Each row of numbers belongs to one of the nodes below and depends on some of the facts about them. Some rows are named. Which node is each other row?

Named rows:
<480>: [  7   2   0   8 -11 -14  -9  12  -5   9  -6  20 -13   1  -5   1   0  -1
  -8 -12  -2   8   6   1   7  -1]
<1171>: [  0   7  -4  12  -9 -13  -4   6  -4   2  -5  13 -15   3  -4  -2  -3   0
 -14 -14   1  15   8  -1   6  -6]
<240>: [ -3  35 -19 -20 -22   6 -20  18   4   3 -29  42  -5 -12   9   7  10 -19
 -16 -20  22 -21 -34   5  33  -9]
<373>: [ -2  -8   0  20   0   2   6   9   1   3   2  12   2  12  -2   4 -11   0
   1 -23   2   7  -4   6  -4  -4]
<397>: [-11   6  -8  14 -14  -2  -5  11  -8   2   3   4  -8  -2   3   3 -11   2
  -7  -9   9   8  10  -7  19  -9]
<162>: [-17  18   0  12 -15 -13 -10  11  -5   2   2   3  -8  -2   1  -2  -6   1
 -10   1   5  15  23  -3  19  -8]
<371>: [ -2   5  10  -6  11  -2   6   8   3  -2 -14   2  -2  15   4  -1   6   0
  -2  -2  -5   1   4   3   2   7]
<1123>: [  5 -10  -5  19 -10  -8  -2  14  -6   1 -10  19  -6  -6  -7   6  -3  -4
 -19 -19   3   5   9   1   2   3]
<112>: [ 11 -20   5  23  16  13  28  25   8   8   7  25   0   5 -21   7   6  13
 -22 -28   1  -7  13   2  -4  23]
<1364>: [-4  5 13 -3  0 10 19 22  7  8 12 17 -4  8 -8  7 18 13  5 -8  0  2 -7 -6
  4  0]
<137>: [ -4   6   6   9   2  -9  -6  12   6   4   1  14  10  11  -2   4   1  -5
  -6 -13   1  12   0   9   2  -3]
<689>: [  0  16   2  -3  -8 -17  -6  -6  -9  -4  -9   2 -12   5   2  -7 -11   6
  -6 -15  -9  19   9   3   9  -7]
<38>: [ -5  20   0  -5 -22 -12  -7 -19 -14   0  20  -7 -15  -7  -4  -4  -2  10
   0  -8   3  23  -9  -1   5  -8]
<1477>: [-11  31  11   4   6   2  16   9  -5  -4 -25   6  -8   4 -15  -2  23 -11
  12  -1   8  17 -11   0  -3   6]
<585>: [ -8  -5 -14  28  -9   7  -7  17  -9   3   0   3  -5  -2   0   8 -16   6
 -15 -11  10   2  20  -5  18  -5]
<1434>: [  2  -8   5  17   6  -5  10   1  -3  -2 -12   6  14  12  -3   0  -8  -5
 -14 -25  -5   3  11  11   2   4]
<267>: [-19   5  16   0   5  -8  19   7   0  -2  -3  12 -13   8   6   4  -2  -5
 -16   1   5  -5 -12  -5 -13   8]
<488>: [ -9  21   9  10   8   1  19  12  -3  -7 -20   8  -8   7 -11  -3  14  -5
   6   0   9  11  -4   4  -7   7]

How the nodes are related:
<1171> Λ:<770> Ξ:<1033> ρ:gradidre Δ:zeteson
<488> Λ:<452> Ξ:<760> ρ:plesim Δ:nibobe
<65> Λ:<493> Ξ:<668> ρ:brapu Δ:flidre
<1282> ρ:brapu Δ:nibobe
<1037> Λ:<1477> ρ:brapu Δ:dronem
<176> Λ:<185> Ξ:<459> ρ:plesim Δ:flidre
<1482> Ξ:<1474> ρ:zustonir Δ:nibobe
<668> Λ:<1105> ρ:plesim Δ:zeteson
<63> Λ:<985> Ξ:<1249> ρ:zustonir Δ:dronem
<137> Λ:<1444> Ξ:<442> ρ:gradidre Δ:flidre
<1173> ρ:plesim Δ:zeteson
<1123> Λ:<63> ρ:plesim Δ:zeteson
<1191> Ξ:<1349> ρ:gradidre Δ:zeteson
<4> Ξ:<1191> ρ:gradidre Δ:dronem
<429> Λ:<221> ρ:gradidre Δ:zeteson
<768> Λ:<793> Ξ:<835> ρ:gradidre Δ:nibobe
<1180> Ξ:<1394> ρ:zustonir Δ:dronem
<371> Ξ:<1123> ρ:gradidre Δ:nibobe
<1140> Λ:<1048> Ξ:<836> ρ:brapu Δ:nibobe
<314> Ξ:<399> ρ:plesim Δ:zeteson
<1209> Ξ:<221> ρ:plesim Δ:dronem
<1359> Ξ:<642> ρ:gradidre Δ:zeteson
<1342> Λ:<935> Ξ:<782> ρ:zustonir Δ:nibobe
<1249> Λ:<1051> Ξ:<748> ρ:plesim Δ:nibobe
<670> Λ:<399> Ξ:<1478> ρ:brapu Δ:dronem
<433> Λ:<480> Ξ:<500> ρ:brapu Δ:zeteson
<267> Λ:<1342> Ξ:<1037> ρ:plesim Δ:nibobe
<604> ρ:gradidre Δ:zeteson
<1349> Ξ:<240> ρ:zustonir Δ:zeteson
<1174> Λ:<240> Ξ:<184> ρ:zustonir Δ:zeteson
<459> Λ:<1156> ρ:zustonir Δ:nibobe
<787> Λ:<1241> Ξ:<1225> ρ:zustonir Δ:flidre
<185> Ξ:<81> ρ:gradidre Δ:zeteson
<801> Ξ:<986> ρ:gradidre Δ:zeteson
<304> Λ:<873> Ξ:<1014> ρ:gradidre Δ:dronem
<1233> Λ:<726> ρ:brapu Δ:nibobe
<480> Λ:<366> ρ:gradidre Δ:zeteson
<128> Ξ:<65> ρ:zustonir Δ:zeteson
<1478> Ξ:<675> ρ:brapu Δ:nibobe
<985> Λ:<1349> Ξ:<336> ρ:brapu Δ:zeteson
<274> Λ:<561> Ξ:<397> ρ:zustonir Δ:zeteson
<462> Λ:<1441> Ξ:<856> ρ:zustonir Δ:nibobe
<561> Λ:<1225> ρ:zustonir Δ:zeteson
<1331> Λ:<488> ρ:plesim Δ:flidre
<1434> Ξ:<259> ρ:plesim Δ:flidre
<1043> Ξ:<339> ρ:zustonir Δ:nibobe
<873> Λ:<1033> Ξ:<1043> ρ:gradidre Δ:nibobe
<14> Ξ:<433> ρ:gradidre Δ:zeteson
<726> ρ:gradidre Δ:zeteson
<917> Ξ:<1051> ρ:gradidre Δ:nibobe
<1048> Λ:<881> ρ:gradidre Δ:flidre
<882> Λ:<1291> ρ:plesim Δ:flidre
<838> Λ:<1037> Ξ:<1104> ρ:zustonir Δ:zeteson
<782> Ξ:<985> ρ:plesim Δ:zeteson
<183> Ξ:<1342> ρ:brapu Δ:dronem
<132> Ξ:<137> ρ:zustonir Δ:nibobe
<835> Ξ:<1156> ρ:zustonir Δ:zeteson
<585> Λ:<786> ρ:zustonir Δ:zeteson
<1225> Ξ:<1140> ρ:brapu Δ:zeteson
<1394> Ξ:<1048> ρ:plesim Δ:nibobe
<500> Λ:<668> Ξ:<1331> ρ:gradidre Δ:zeteson
<1156> Ξ:<1482> ρ:plesim Δ:flidre
<373> Λ:<768> Ξ:<541> ρ:zustonir Δ:flidre
<541> Ξ:<1422> ρ:plesim Δ:dronem
<1079> Λ:<1123> Ξ:<838> ρ:plesim Δ:zeteson
<1422> Λ:<274> ρ:plesim Δ:flidre
<599> ρ:zustonir Δ:nibobe
<1051> Λ:<429> Ξ:<1174> ρ:plesim Δ:nibobe
<741> Λ:<599> Ξ:<1063> ρ:zustonir Δ:zeteson
<162> Λ:<397> Ξ:<167> ρ:gradidre Δ:zeteson
<895> Λ:<246> Ξ:<620> ρ:gradidre Δ:nibobe
<760> Λ:<1359> Ξ:<1374> ρ:gradidre Δ:nibobe
<167> ρ:brapu Δ:dronem
<452> Λ:<787> ρ:plesim Δ:flidre
<1443> Λ:<225> Ξ:<1294> ρ:gradidre Δ:flidre
<1477> Λ:<1063> Ξ:<786> ρ:plesim Δ:nibobe
<493> Λ:<137> ρ:zustonir Δ:nibobe
<813> Λ:<500> ρ:zustonir Δ:zeteson
<127> Λ:<986> ρ:brapu Δ:nibobe
<770> Λ:<167> ρ:gradidre Δ:nibobe
<1317> Λ:<162> ρ:brapu Δ:nibobe
<240> Λ:<259> Ξ:<1241> ρ:plesim Δ:zeteson
<689> Ξ:<768> ρ:gradidre Δ:zeteson
<1255> Ξ:<4> ρ:gradidre Δ:zeteson
<184> Λ:<65> Ξ:<366> ρ:plesim Δ:zeteson
<1444> ρ:brapu Δ:zeteson
<1364> Λ:<112> ρ:zustonir Δ:dronem
<598> Λ:<1317> ρ:brapu Δ:flidre
<44> Ξ:<1443> ρ:brapu Δ:dronem
<38> Λ:<127> Ξ:<689> ρ:brapu Δ:zeteson
<246> ρ:gradidre Δ:dronem
<1451> Λ:<670> ρ:gradidre Δ:zeteson
<1026> ρ:gradidre Δ:zeteson
<881> Λ:<336> Ξ:<585> ρ:gradidre Δ:dronem
<250> Ξ:<787> ρ:plesim Δ:zeteson
<1014> Λ:<462> Ξ:<1307> ρ:brapu Δ:dronem
<1241> Ξ:<604> ρ:plesim Δ:zeteson
<620> ρ:plesim Δ:nibobe
<206> Λ:<1294> Ξ:<14> ρ:brapu Δ:zeteson
<1291> Ξ:<1171> ρ:plesim Δ:dronem
<748> Ξ:<1233> ρ:plesim Δ:nibobe
<221> Λ:<1038> Ξ:<371> ρ:gradidre Δ:nibobe
<1038> ρ:gradidre Δ:nibobe
<1374> Ξ:<881> ρ:gradidre Δ:dronem
<34> Λ:<433> Ξ:<882> ρ:gradidre Δ:nibobe
<366> Ξ:<1359> ρ:brapu Δ:zeteson
<962> Ξ:<1451> ρ:zustonir Δ:zeteson
<935> Λ:<843> Ξ:<183> ρ:gradidre Δ:flidre
<1033> Λ:<657> Ξ:<599> ρ:gradidre Δ:flidre
<81> Λ:<1282> Ξ:<128> ρ:gradidre Δ:flidre
<1307> Ξ:<267> ρ:brapu Δ:dronem
<1104> Ξ:<895> ρ:zustonir Δ:zeteson
<856> Λ:<741> ρ:gradidre Δ:nibobe
<399> Ξ:<935> ρ:brapu Δ:zeteson
<112> Λ:<34> ρ:plesim Δ:dronem
<1159> Ξ:<801> ρ:brapu Δ:dronem
<816> ρ:brapu Δ:dronem
<1105> Ξ:<373> ρ:zustonir Δ:dronem
<442> Ξ:<726> ρ:zustonir Δ:dronem
<986> Λ:<585> Ξ:<429> ρ:plesim Δ:zeteson
<1093> Λ:<459> Ξ:<1291> ρ:plesim Δ:nibobe
<843> Λ:<1249> Ξ:<488> ρ:plesim Δ:nibobe
<339> Λ:<1014> Ξ:<917> ρ:zustonir Δ:zeteson
<793> Λ:<267> Ξ:<1470> ρ:brapu Δ:zeteson
<786> Λ:<598> ρ:plesim Δ:dronem
<397> Λ:<1233> Ξ:<1444> ρ:zustonir Δ:zeteson
<1474> Ξ:<1434> ρ:brapu Δ:nibobe
<1441> Ξ:<670> ρ:brapu Δ:flidre
<259> Λ:<1026> Ξ:<1173> ρ:zustonir Δ:nibobe
<1470> Λ:<816> Ξ:<1105> ρ:plesim Δ:dronem
<271> Λ:<14> ρ:zustonir Δ:zeteson
<1063> Λ:<1331> Ξ:<314> ρ:plesim Δ:dronem
<657> Λ:<81> ρ:zustonir Δ:zeteson
<642> Ξ:<1255> ρ:zustonir Δ:nibobe
<225> Λ:<895> ρ:gradidre Δ:zeteson
<336> Λ:<838> Ξ:<112> ρ:zustonir Δ:nibobe
<1294> Λ:<1422> Ξ:<185> ρ:gradidre Δ:zeteson
<675> Ξ:<793> ρ:brapu Δ:nibobe
<836> ρ:gradidre Δ:dronem

Name these rows:
No name comes twice in this set of rows, the named rows included.
[  5  15  -5  18 -10   1   1   9  -6  -5 -23  12 -19  -2 -15  -2   8   0
   6 -12   9  17  -6  -3   4 -12] => <838>
[ 12  -6 -11   3 -18  -7 -14  -3  -8  10  20   6 -10  -5 -11   5   0   5
  -6 -15   2   7 -12  -1   6   3] => <433>
[  4  -3  37  -3  -7 -11 -15  35  -5  10  12  10  -1  11 -11  20  35 -21
   7  47 -14  -1   0  -4   0  -6] => <873>
[  4  12  -7   0 -21 -10 -11 -10 -12   4  17   0 -15  -2  -9   2  -3   7
  -2  -5   6  16 -10   3   6  -4] => <206>
[  1  12   2 -24  -1  15  -5  24   0   2 -16  12   0  10  10  13  19 -16
   8  10   4 -27 -26   1  21  -7] => <642>
[  4  -8 -11  29  16  14  18  20  -1   3 -16   6 -10  14 -14   3   2   6
   6 -16   6   8  -1  -7 -15  10] => <336>
[ -1  34  -1 -35  -3  21   3  21  21   1 -16  29   3  10   6  12  24  -4
   2  -4   7 -29 -31  11  36   0] => <4>
[-13  25   8  -9 -15 -19   0  -9 -13   1   2   8 -15   1   9  -8   1   9
   4  -9  -3  32  -6  -6   2 -16] => <741>
[-10  19  10  16   1  -1   3  10   1   1 -14  10   6   6 -14   3   6 -11
  -2 -14  10  16  -6  12  -1  -4] => <452>
[ -1  16   1  32  -1   6   9  11   1  -4 -22   9   6   7 -20   1   1 -17
   0 -21  10  10   0   9  -4   0] => <1331>
[-14  -9   8  12  11  -4  19   4   0  -5  -6  10 -18  12  14   2 -12   4
  -6 -10   0   0 -11  -3 -18  -1] => <1342>
[  1  -1   9   1  11  10  27  11   5  -2  -3  11   3  11 -14   4   8  12
 -12 -16  -8  -3  11   5   5  11] => <541>
[  3   1  -5  11  -7   3  -3  -7   5   6  27  -2   6   6 -10   5  -3  -1
   1 -14  12   6 -16   8  -1   2] => <65>
[  1  22  15   6   8  10  18  24  14   1  -2  11 -11  11 -23   3  23   7
   6  -9   2  10  -4   2   0   4] => <881>

Now the same nodes, written a new way:
Named rows:
<1051>: [  0  -7  21  20   7  21  29  -1  -3   3   5   2  15   3   5  -5   5  20
  19  12   5  -4  -6  -8 -11   2   1 -12  15   3  10   5  -5  29]
<240>: [-12  -6   7  11   3   9   8   5  -6  -9   6  -3  11 -10  -3   4   4   3
  10   1   7   2   4 -10  -8  -7  11  -5   3   1   5   3  -3  14]
<1093>: [ 12   5  12   2  -1  15   7 -12   3  10   1   7  12  -2   2  -1  -8   6
  -2   3   0  -3  -8  -6  -3   7  10   0  -4   4   1   3  -2  12]
<500>: [-3  0 -4  2 -3  1 -7 -1 -2 -2  0 -1  5 -5  0  4  0 -3  4  0  1  2  6 -4
 -3 -1 -1  1 -1  3  0  6 -5  1]
<183>: [-17  -4 -24   3 -12 -19  33 -15   7 -21 -22  -8 -20 -16 -33 -27  -2 -14
 -37 -33 -10  24  10  -4 -19  17 -23  36  17  -8 -23  -8   9 -16]
<206>: [-10   9   3  -1   3   6  -2   6   2  -6   5   1   3  -3   1   0  -2  -5
  -2  -3 -11   6   1  -1  -3  -1  -6   1   1  -3  -6   1   2   9]
<184>: [-16 -15  18  18   9  16  18  13 -10 -12   7  -7   8 -15  -1  -2  14  10
  20   4  12  -1   7 -11 -15 -13  13  -9   6   0  11   4  -1  27]
<843>: [  9   6   8  10  -1   9  15 -11  -1   9   2   6  19  11   5   2  -6   8
  -2   4  -5  -1  -6  -9  -2  15 -10  -5  13   8   4   7  -6   9]
<1255>: [ -9  -8  13  17   7  10  18  15  -7 -14  10 -10   1 -11  -4 -13  12  13
  24  15  18   0  10  -3 -15 -11  12  -7  11   1   7  -4   0  29]
<1033>: [ -6   7   9  -2  -1   6 -15  -1  -4   0   7   4  11  -3   2   9  -5 -12
   6   2  -7  -8  14  -7 -16   8  14  -3  -8   1   3   6   6   6]
<1478>: [ 20  31  10  -9   1   6  -5   2  14  10  13   0   9   6   6   2 -11   3
 -16  10  -4   4 -12   5  14   4   0  -4  -4   4 -11  -5  -1  16]
<768>: [ 17  23   4   3  -3   6  -7  -9   9   9  10   5  22   2  10   9 -12   1
  -2   9  -5   0  -6  -8  13   4   0  -6  -5   9  -6   6 -12  12]
<1374>: [  0  -1 -25  12  -4 -22   5   4   1 -21   0 -16  -4  -8 -14  -8   4  -1
 -11  -6   8  19   9  -6  11 -13 -10   7   0   2 -10  -9 -10  -4]
<1104>: [-7 12  2  1 -1 -6 10  8  5 -5  7 -8  3 -2 -2  2  2 -7 -8  1  2  2 -8  1
  3  2  9  1  6 -2 -4 -5  7  6]
<271>: [ -7 -12   2  -8   3  -4  -8   3  -4   6  -9   4 -12  12  10   6   6   1
   6  -1  -5  -9  -1   7   1  -2  -1  -4   0  -5   7   5   6 -18]
<1048>: [ -1 -13  10 -11   0   5 -22  -2 -15  11  -2  13  -1   6   6  12   2   1
  13   6   0 -18   9  12  -9   1   3  -4  -7   1  12   7   2 -14]
<1364>: [-11 -27 -26  -1   2 -21  -3   5  -3 -10 -15  -5 -19   6   2   2  10   1
   2  -9  -6   5  -2  -2  13 -17 -15  -1  -1 -11   0   3   4 -29]
<598>: [ -9   0   8  -8  10  21 -19   6  -9  14  -8  11 -17  -3   8  -1  -2 -16
  25  -1   1 -22 -11  12   3   3 -11   1  -4  -2  12  -3   3 -13]

Name these rows:
No name comes twice in this set of rows, the named rows included.
[  5   6  12  -3   2  16   2  -6  11  13   1   8   1   1   8  -5  -8   6
  -2   2 -11   1  -7   4  -4   4  -6   1   0  -2  -3   7   1  15] => <1140>
[-20   2   0  -2  -5   4  13  -9   4  -7  -8   3  -5  -8 -15 -12  -7 -15
 -21 -19 -18   8   6  -2 -23  16  -9  22   7  -5 -11   1   8   1] => <985>
[-10 -10 -24  14  -4 -19   3  -1  -1 -20  -4 -11  -3 -10  -8  -3   4  -2
  -2 -10  -1  18  10 -12   8 -17 -14   6  -2  -2  -8   0  -8  -7] => <304>
[ -2   3  -5   6   2   8  -2   1  -4  -1  -2  -2   3 -13  -3   5  -2 -13
   9  -8   7  -4  -7  -8   6  -1  -2   5  -5   5   6  -1  -5  -1] => <986>
[-14   2   3   0   2   1   2   4   5  -3   1  -3   6  -2   5   8   0 -11
  -7  -5  -8   0   1  -8  -7  -4  10  -4  -4  -8  -3   9   8   3] => <274>
[ -1  15 -29   5  -4 -31  -5  15   9 -13   6 -17   2  -5  -5   6   7  -8
 -17  -5   3  19 -10  -3  38 -18  -6  -3  -6   2 -16 -12  -8  -7] => <1105>
[-5 23 10 -6  2  9 -7 12 -1  1 10 -1  7  2 -1  4 -3 -9 -4  6  1 -5 -1  9
  0  8  4 -4  1  3 -4 -6  5 11] => <1441>
[ -5 -12  -4  -6   8   3  -8   6  -3  11 -13   5 -19   0  10   3   5 -11
  20  -5   1 -16 -13   5  12  -4  -7   0  -3  -2  14  -1   3 -25] => <585>
[ -5   7  -5   5  -3  -2  -9  -3   2  -6   4  -3  12  -7  -1   4  -7  -9
  -7  -2  -4   4   7 -13  -2  -2   5   2  -6   4  -5   7  -3   7] => <1294>
[ -8 -32 -22  -8  -1 -17 -12   4  -5  -3  -9   2 -23   2  -3   2  14  14
  -1 -10  -7  10   3  18  15 -25 -25   4  -3  -9  -7   3 -10 -22] => <1037>

